Below is a small trained network, with its code and all its weights. Each question gives an input and a class and asks what happens when units are switched off, that is, made to give their printed mean instead of their output.

import numpy as np


def w(rows, s, z=0):
    codes = np.array(rows[::2]) - 128.0
    scale = np.full(codes.shape[1], s)
    scale[-1] = z or s
    return codes * scale


def norm(h):
    return h / np.sqrt((h * h).mean(-1, keepdims=True) + 1e-5)


def f(y):
    return np.maximum(y, 0)


def log_softmax(a):
    a = a - a.max(-1, keepdims=True)
    return a - np.log(np.exp(a).sum(-1, keepdims=True))


def net(x, mask):
    res = np.array(x, float).reshape(1, 4) / 4 @ E
    u = 0
    for l in range(3):
        y = f(norm(res) @ A[l][:, :-1].T + A[l][:, -1])
        res = res + np.where(mask[u : u + 10], y, B[l][:, -1]) @ B[l][:, :-1]
        u += 10
    return log_softmax(norm(res)[-1] @ U[:, :-1].T + U[:, -1])


A, B = {}, {}
E = w([
[125,2,188,64,181,237,137,144],'x0',
[140,140,222,123,54,117,163,208],'x1',
[80,209,141,52,49,140,120,208],'x2',
[184,211,216,69,192,104,88,92],'x3',
],0.007)
A[0] = w([
[125,65,131,169,96,148,169,125,180],'L0N1',
[108,145,66,194,103,142,50,157,166],'L0N2',
[138,165,137,90,126,108,75,115,105],'L0N3',
[118,103,89,132,122,116,139,142,76],'L0N4',
[146,119,147,215,166,93,133,154,23],'L0N5',
[93,192,179,81,40,194,77,149,209],'L0N6',
[83,128,57,90,136,200,95,73,2],'L0N7',
[146,136,181,134,199,138,55,100,119],'L0N8',
[103,126,130,140,158,187,91,1,122],'L0N9',
[134,159,107,136,96,68,103,137,64],'L0N10',
],0.0094,0.0026)
B[0] = w([
[126,90,124,164,160,137,98,254,203],'L0N1',
[124,128,103,125,115,90,186,54,196],'L0N2',
[60,63,142,145,137,103,230,152,174],'L0N3',
[105,125,97,139,200,145,157,114,153],'L0N4',
[188,146,131,143,108,187,179,130,160],'L0N5',
[141,34,181,137,144,207,107,119,255],'L0N6',
[152,186,132,85,116,133,205,194,189],'L0N7',
[84,139,91,85,137,108,7,73,204],'L0N8',
[149,133,108,167,177,14,157,134,207],'L0N9',
[98,147,80,95,78,150,105,74,180],'L0N10',
],0.0083,0.0074)
A[1] = w([
[91,156,168,36,117,105,67,240,119],'L1N1',
[144,57,92,95,137,135,134,57,42],'L1N2',
[146,138,199,63,94,178,100,178,187],'L1N3',
[104,107,229,91,69,128,116,194,157],'L1N4',
[248,98,154,137,134,208,55,209,126],'L1N5',
[40,105,232,125,83,204,99,157,124],'L1N6',
[125,145,137,166,124,125,89,2,253],'L1N7',
[156,194,75,62,224,91,54,120,199],'L1N8',
[74,170,60,135,106,169,150,110,208],'L1N9',
[180,122,169,220,111,59,138,174,137],'L1N10',
],0.0083,0.0015)
B[1] = w([
[117,124,124,124,149,152,54,187,194],'L1N1',
[123,193,147,132,144,153,171,118,165],'L1N2',
[194,80,87,191,159,173,79,201,219],'L1N3',
[135,82,84,135,163,182,73,100,231],'L1N4',
[149,145,89,103,82,133,72,106,232],'L1N5',
[118,182,68,177,193,128,59,173,254],'L1N6',
[84,144,149,40,138,120,112,77,196],'L1N7',
[137,48,133,99,2,148,79,113,212],'L1N8',
[111,102,139,87,117,131,177,113,183],'L1N9',
[148,142,138,113,92,217,132,139,170],'L1N10',
],0.0099,0.0078)
A[2] = w([
[123,176,202,106,137,127,94,181,124],'L2N1',
[95,70,160,166,133,150,65,124,216],'L2N2',
[210,46,117,156,219,148,110,146,88],'L2N3',
[72,153,74,119,102,89,132,74,115],'L2N4',
[84,91,128,22,167,70,123,123,240],'L2N5',
[212,115,187,45,148,75,115,57,132],'L2N6',
[165,162,69,163,118,170,217,100,251],'L2N7',
[97,106,44,109,163,95,147,120,140],'L2N8',
[95,150,107,56,98,156,60,71,222],'L2N9',
[13,254,130,153,84,66,83,116,155],'L2N10',
],0.009,0.0023)
B[2] = w([
[168,49,114,154,156,154,118,148,144],'L2N1',
[102,94,32,134,172,169,120,88,235],'L2N2',
[117,175,64,138,138,89,49,107,255],'L2N3',
[162,84,187,156,145,170,83,136,196],'L2N4',
[143,165,209,93,1,232,126,97,208],'L2N5',
[20,94,144,47,37,139,159,45,190],'L2N6',
[78,147,160,24,164,79,90,182,193],'L2N7',
[186,174,233,141,133,147,144,182,189],'L2N8',
[83,76,52,103,86,34,99,54,245],'L2N9',
[163,74,107,120,91,114,80,51,172],'L2N10',
],0.0082,0.0085)
U = w([
[137,113,29,170,156,176,26,209,212],'0',
[178,182,168,200,105,136,137,142,28],'1',
[155,176,156,183,129,162,161,140,10],'2',
[73,115,125,77,26,106,119,33,211],'3',
[93,152,216,230,134,146,157,142,1],'4',
[171,162,146,234,91,107,153,142,15],'5',
[89,164,146,63,65,125,211,250,138],'6',
[125,190,109,157,251,36,200,179,113],'7',
],0.013,0.0053)

Each question gives the input, the list of numbers given to net, and the class t.
The units are the neurons (one row each of A and B). Each row of codes is followed by its name. A weight is (code - 128) times the scale printed after its matrix; where a second scale follows, it is the last column's (A, B and U).
mask holds one flag per neuron, layer by layer. A switched-off neuron (its flag False) gives its mean, the last column of its row in B, instead of its output. The means were averaged over made-up inputs and are rounded, as every weight is.
A unit's drop is (log p(t) with every unit on - log p(t) with that unit switched off) / (log p(t) with every unit on - log p(t) with every unit switched off).
unit that matters most: the unit with the biggest drop
k most important neurons: the k neurons with the biggest drops, biggest first
top k neurons in layer l: the k neurons of layer l with the biggest drops, biggest first
drop when u is switched off: that unit's drop, to one decimal
input [-7,3,6,-3], class 3: 3 most important neurons	[L0N2; L0N1; L0N10]
input [-3,6,-5,-3], class 6: unit that matters most	L0N6
input [4,-6,-7,-1], class 3: 3 most important neurons	[L1N6; L1N3; L0N8]
input [-8,3,-7,-6], class 6: top 3 neurons in layer 0	[L0N8; L0N1; L0N5]
input [-4,2,-6,-4], class 6: top 2 neurons in layer 0	[L0N6; L0N2]
input [7,-3,1,2], class 3: 2 most important neurons	[L0N9; L1N6]
input [-7,6,-2,-7], class 6: top 2 neurons in layer 0	[L0N8; L0N1]
input [-3,-7,5,0], class 3: top 2 neurons in layer 0	[L0N1; L0N10]
input [-4,2,-6,-5], class 6: top 3 neurons in layer 1	[L1N3; L1N4; L1N6]
input [3,-4,4,7], class 3: 2 most important neurons	[L0N8; L0N1]
input [-2,-1,4,-5], class 6: top 2 neurons in layer 0	[L0N8; L0N2]
input [-2,2,-2,-1], class 6: drop when L0N8 is switched off	0.3
input [-6,8,-6,-1], class 6: drop when L0N8 is switched off	0.2
input [2,-7,7,-3], class 6: unit that matters most	L0N2
input [-6,2,-7,-8], class 6: drop when L1N10 is switched off	0.1
input [-6,5,0,-7], class 6: drop when L0N8 is switched off	0.3
